B, the same points measured another way; then each row and its match in B:
B:
(25): [ -1   3  16   2  -1   4  -5  -3  -1  15   5   7  16 -10  -9  -6  -2   6
   9 -16  -1  -3  -3   1   2]
(36): [  4   4   0  -6  37   7   4   3  -7  24   3  29  14 -15   8  -7 -16   5
  28  -7   1 -15   4  21 -12]
(82): [ -1  -5  -1   9 -27   1 -13   3  -1 -18  10   5   1   2   4   3   0   3
   3 -10   5 -20  -2  13   3]
(31): [-21  -5   5   2   3  -7 -13  13   3   8   7  -1  -7 -11 -15  -8  10  -6
 -15  -1  -7   9 -13 -19  11]
(28): [  1   6  20   0  14   9   8   2  -2  27   0  14  17  -5  -9  -4 -15   9
  23 -12  -1  -3   6   4 -16]
(39): [-19  -7  24  21 -37 -10 -31  11   7   3   8 -20 -15 -14 -25 -10  22   2
 -37 -17   3   7 -43 -27  20]
(53): [  0   6  12  14 -27   9   8   8  -8  -3   1   5  -4  15   0  11 -22   7
  25  -7  12 -24  17  16 -25]
(42): [-23 -18  -2  35 -69 -32 -69   6  15 -43  19 -49 -34 -21 -22 -19  59  -7
 -81 -26  -1  10 -82 -40  62]
(27): [ -2  -6   3   2 -20  -6 -22  -4   5 -16  13   5  14 -11   2  -4  18   0
  -9 -11  -2 -10 -12  11  24]
(59): [-16  -7  -2  -6 -13  -8 -16   0   6 -16   9  -7  -1  -7  -4  -4  21 -11
 -20   5 -10  11  -2  -7  24]
(74): [ -9   1  19  12 -17  -6 -10   4  -4  -1   8   0  -1 -10 -11  -3  -4   7
   9 -18   8 -11 -10  14  -2]
(64): [ -3   2 -15 -17  31  -6   6  -8   2   4   4  11  17 -12   9  -6   9 -11
  12   5 -13   9  12   6  14]
(55): [ -2  -1  28  10 -24   9  -2   6   2   8  -2  -6  -7  10 -18   8  -4   7
  -7  -3   4   1  -2 -13 -12]
(76): [  7  -4 -11  21 -72   2 -17 -16   1 -51   9 -45 -19  37  -3  12  15  -1
 -29   3   5  -7   1 -21  12]
(78): [-11  -8   8  21 -56   1  -9  17  -5 -36   9  -5 -22  16   0  13 -10   4
   8  -3  15 -25  10  14 -22]
(35): [ -5  -4   5   9 -30   3 -11  13   5 -20   5 -11 -17  17  -8   9   5  -2
 -14   9   1  -3   5 -12  -3]
(30): [  8   1  -3  -4  16  -5  -7 -12  -2   4   4  14  23 -18  12  -9   4   5
  19 -17   0 -13  -7  23  16]
(46): [ -6  -7  18  12 -24   0 -14   8   3  -2   5  -2 -10   8 -10   1   4   3
 -16  -1   3  -8 -12 -14   2]
(41): [  3   3   2   7 -13  13  13   3  -7   3   2   2   3  25  -2   8 -22   5
  19   3   3 -17  23  -6 -24]
(51): [ -7  -4   5  16 -44  -2 -21  14   7 -22   6 -22 -25  17 -13   6  11  -4
 -25   4   2  -3 -12 -25   3]

[ -5   9  -5   0   3   5   3  -7   6   5 -10   5  10  23   4   6   0  -1
   8  16] -> (82)
[  5  -4   4   2   1  -2   2  -1  -6  -5   9 -23  10  10   1   3   7 -11
  -9 -12] -> (59)
[  2   4  -5   3   4  -3  -3 -24  12   0   2 -21   4   7  -4   1  -1  -5
   2  -9] -> (51)
[  0   4   0  -3  -2   4   2   0   1   0   3 -10  21  34   6   4   6  -6
   9   9] -> (27)
[ -4   5  -4   0  -3   0  -2 -22   3  -2   9  -4  19  11  -2   1   6  -3
  12  -2] -> (46)
[ -4  20 -16   5  -1   2  -2 -21   8   5 -33   5  -4  12  -4   3  -5   6
  11  18] -> (78)
[ -3  23 -12   1  -2   2  -5 -10   4   7 -18  26  -9   5  -1   8  -4   8
  12  19] -> (53)
[  16  -29  -11    3  -13   -2   11  -42   17   -7   40 -109   68   52
   -8  -29    8  -17    9   -5] -> (42)
[  6 -11  -2   7   1  -3   3  -9 -10  -8  13 -15  21  -3  -6   1   7  -6
  -3  -3] -> (31)
[ 16 -11  -8   1 -13  -2   2 -33   2  -9  28 -44  41  16  -8 -14  11  -6
  19   0] -> (39)
[  2  12  -7  -2   4  -2  -3 -18  29  13  -5 -28 -32  25   4   1 -11  -7
   1 -14] -> (76)
[  7  10 -14  -1  -9   0  -3 -11  -9   3   1  -1  15  19  -3  -3   2   5
  17  17] -> (74)
[  9  11  -3  -2  -8  -2  -8 -22   3  -3   7   4   7   1  -4  -2   8   0
  17  -6] -> (55)
[-4  1 -1  3  3  4  1  9 -9  1 -4 33 19  7  2  4  5  5  4 21] -> (36)
[  0  -8   8   3   5   1   2  23 -10  -4   3   5  -1   3   2  11   4  -5
 -13  -5] -> (64)
[ 8  5 -3 -3 -8  2 -3 -2 -4  0 10  7 15 15  0  4  9  1 17  8] -> (25)
[-2  3 -2 -4 -5  4  2 17 -5  5  2  8 20 29  7  5  5  5  9 16] -> (30)
[ -5  14  -7   2   9   3  -4  -5   5   7 -11  31 -18   0   2  18  -3   3
   5   5] -> (41)
[ 7  6 -4 -2 -7  2 -5  0 -7 -1  4 22 10  3 -1  7  8  5 17  7] -> (28)
[ -1   9  -2   3   6  -2  -4 -16   7   0  -3  -3  -1   3  -1   6  -1  -4
  -3  -9] -> (35)
